Below is a small trained network, with its code and all its weights. Each question gives an input and a class and asks what happens when units are switched off, that is, made to give their printed mean instead of their output.

import numpy as np


def w(rows, s, z=0):
    codes = np.array(rows[::2]) - 128.0
    scale = np.full(codes.shape[1], s)
    scale[-1] = z or s
    return codes * scale


def f(y):
    return y / 2 * (1 + np.tanh(0.7978845608 * (y + 0.044715 * y**3)))


def log_softmax(a):
    a = a - a.max(-1, keepdims=True)
    return a - np.log(np.exp(a).sum(-1, keepdims=True))


def net(x, mask):
    res = np.array(x, float).reshape(1, 5) / 4 @ E
    y = f(res @ A[0][:, :-1].T + A[0][:, -1])
    res = res + np.where(mask, y, B[0][:, -1]) @ B[0][:, :-1]
    return log_softmax(res[-1] @ U[:, :-1].T + U[:, -1])


A, B = {}, {}
E = w([
[103,152,95,178,52,101,119,187,113,87,226,115],'x0',
[49,94,182,160,79,102,152,163,138,127,15,59],'x1',
[251,82,164,212,56,172,164,148,195,115,122,99],'x2',
[175,94,92,146,226,96,66,181,97,132,119,61],'x3',
[118,99,161,47,139,132,99,196,181,78,157,162],'x4',
],0.013)
A[0] = w([
[243,53,174,196,77,212,156,154,183,123,137,108,4],'N1',
[124,78,182,29,133,139,89,207,216,71,156,159,59],'N2',
[104,168,178,139,49,222,196,93,183,128,155,193,73],'N3',
[254,184,73,118,162,214,106,89,140,128,234,186,14],'N4',
[95,157,144,123,63,158,209,100,197,100,122,203,63],'N5',
[187,84,96,144,195,73,61,204,112,121,107,49,63],'N6',
[190,169,82,238,92,145,181,33,60,204,126,75,37],'N7',
[187,97,212,90,208,185,138,45,196,179,39,135,25],'N8',
[210,94,106,197,212,82,89,205,161,126,143,53,79],'N9',
[104,178,106,234,31,79,108,210,120,40,226,89,2],'N10',
[89,65,177,135,61,108,168,190,154,143,79,16,5],'N11',
[159,77,170,94,130,158,114,206,212,81,148,173,52],'N12',
],0.0087,0.0057)
B[0] = w([
[11,209,134,112,226,88,99,114,87,165,149,245,236],'N1',
[165,107,105,173,100,59,188,88,63,157,67,153,218],'N2',
[168,81,191,104,106,199,72,84,113,158,181,102,234],'N3',
[46,127,154,196,130,173,134,182,168,44,36,42,250],'N4',
[149,155,152,88,115,200,105,120,89,160,177,55,216],'N5',
[138,125,199,54,76,174,95,80,121,174,142,116,207],'N6',
[182,106,121,160,104,69,159,117,64,120,92,156,213],'N7',
[173,121,34,124,159,88,122,211,222,125,204,127,239],'N8',
[160,143,163,50,71,187,121,73,123,150,154,95,212],'N9',
[171,101,52,117,176,97,136,175,215,148,168,148,234],'N10',
[94,107,146,169,157,177,131,174,147,31,67,79,211],'N11',
[160,136,95,159,85,94,180,106,76,119,95,147,201],'N12',
],0.011,0.017)
U = w([
[151,136,170,91,97,190,114,89,133,141,162,104,102],'0',
[72,119,166,169,126,162,135,154,182,89,66,84,98],'1',
[170,130,80,122,133,112,133,153,221,135,178,131,71],'2',
[6,186,108,83,172,98,104,98,75,135,158,163,255],'3',
[189,126,123,172,99,91,158,97,68,128,95,132,125],'4',
],0.015,0.0064)

Each question gives the input, the list of numbers given to net, and the class t.
The units are the neurons (one row each of A and B). Each row of codes is followed by its name. A weight is (code - 128) times the scale printed after its matrix; where a second scale follows, it is the last column's (A, B and U).
mask holds one flag per neuron, in row order. A switched-off neuron (its flag False) gives its mean, the last column of its row in B, instead of its output. The means were averaged over made-up inputs and are rounded, as every weight is.
A unit's drop is (log p(t) with every unit on - log p(t) with that unit switched off) / (log p(t) with every unit on - log p(t) with every unit switched off).
The circuit of an input: a set's keep is (log p(t) with only the set's units on - log p(t) with every unit switched off) / (log p(t) with every unit on - log p(t) with every unit switched off). Starting from all 12 units, units are removed one at a time, each time the one whose removal leaves the highest keep (on an exact tie, the one counted first), for as long as the keep stays at least 0.8.
circuit, biggest first: the units of the circuit, biggest drop first
most important unit: the unit with the biggest drop
top k neurons: the k neurons with the biggest drops, biggest first
drop when u is switched off: that unit's drop, to one decimal
input [1,-8,-3,-1,-7], class 1: most important unit -> N4
input [5,-5,-7,7,0], class 0: circuit, biggest first -> [N1 N6]
input [-3,0,-6,-5,7], class 4: circuit, biggest first -> [N1 N2]
input [-7,3,7,7,-1], class 0: top 2 neurons -> [N9 N6]
input [-3,-2,-3,-4,-4], class 0: top 4 neurons -> [N1 N2 N12 N10]
input [-3,4,3,-3,-5], class 4: top 2 neurons -> [N4 N7]
input [-7,3,7,-6,4], class 2: top 4 neurons -> [N8 N3 N6 N9]
input [-3,7,-6,-4,-6], class 1: top 3 neurons -> [N1 N2 N11]
input [-6,2,0,-5,-1], class 2: top 3 neurons -> [N8 N6 N9]
input [-3,6,-3,-6,8], class 4: top 2 neurons -> [N2 N4]
input [7,8,-6,1,-5], class 1: top 3 neurons -> [N11 N8 N1]
input [-4,-7,-1,6,3], class 1: top 3 neurons -> [N4 N3 N5]
input [-6,-4,5,0,7], class 4: top 3 neurons -> [N2 N12 N10]
input [1,-3,8,-5,2], class 3: top neuron -> [N1]
input [-8,7,4,-4,5], class 2: top 2 neurons -> [N8 N4]
input [-8,2,-5,-4,-6], class 2: top 2 neurons -> [N8 N1]
input [-6,3,7,3,4], class 3: top 2 neurons -> [N1 N10]
input [3,8,-8,-6,1], class 1: top 2 neurons -> [N1 N11]
input [-5,-8,-3,-2,4], class 1: drop when N4 is switched off -> 0.9
input [4,-5,-3,-3,-8], class 4: circuit, biggest first -> [N7]
input [6,3,-3,8,2], class 0: drop when N2 is switched off -> 0.0
input [5,-2,8,-6,6], class 3: drop when N1 is switched off -> 1.8
input [2,-5,5,2,-5], class 1: drop when N12 is switched off -> 0.3
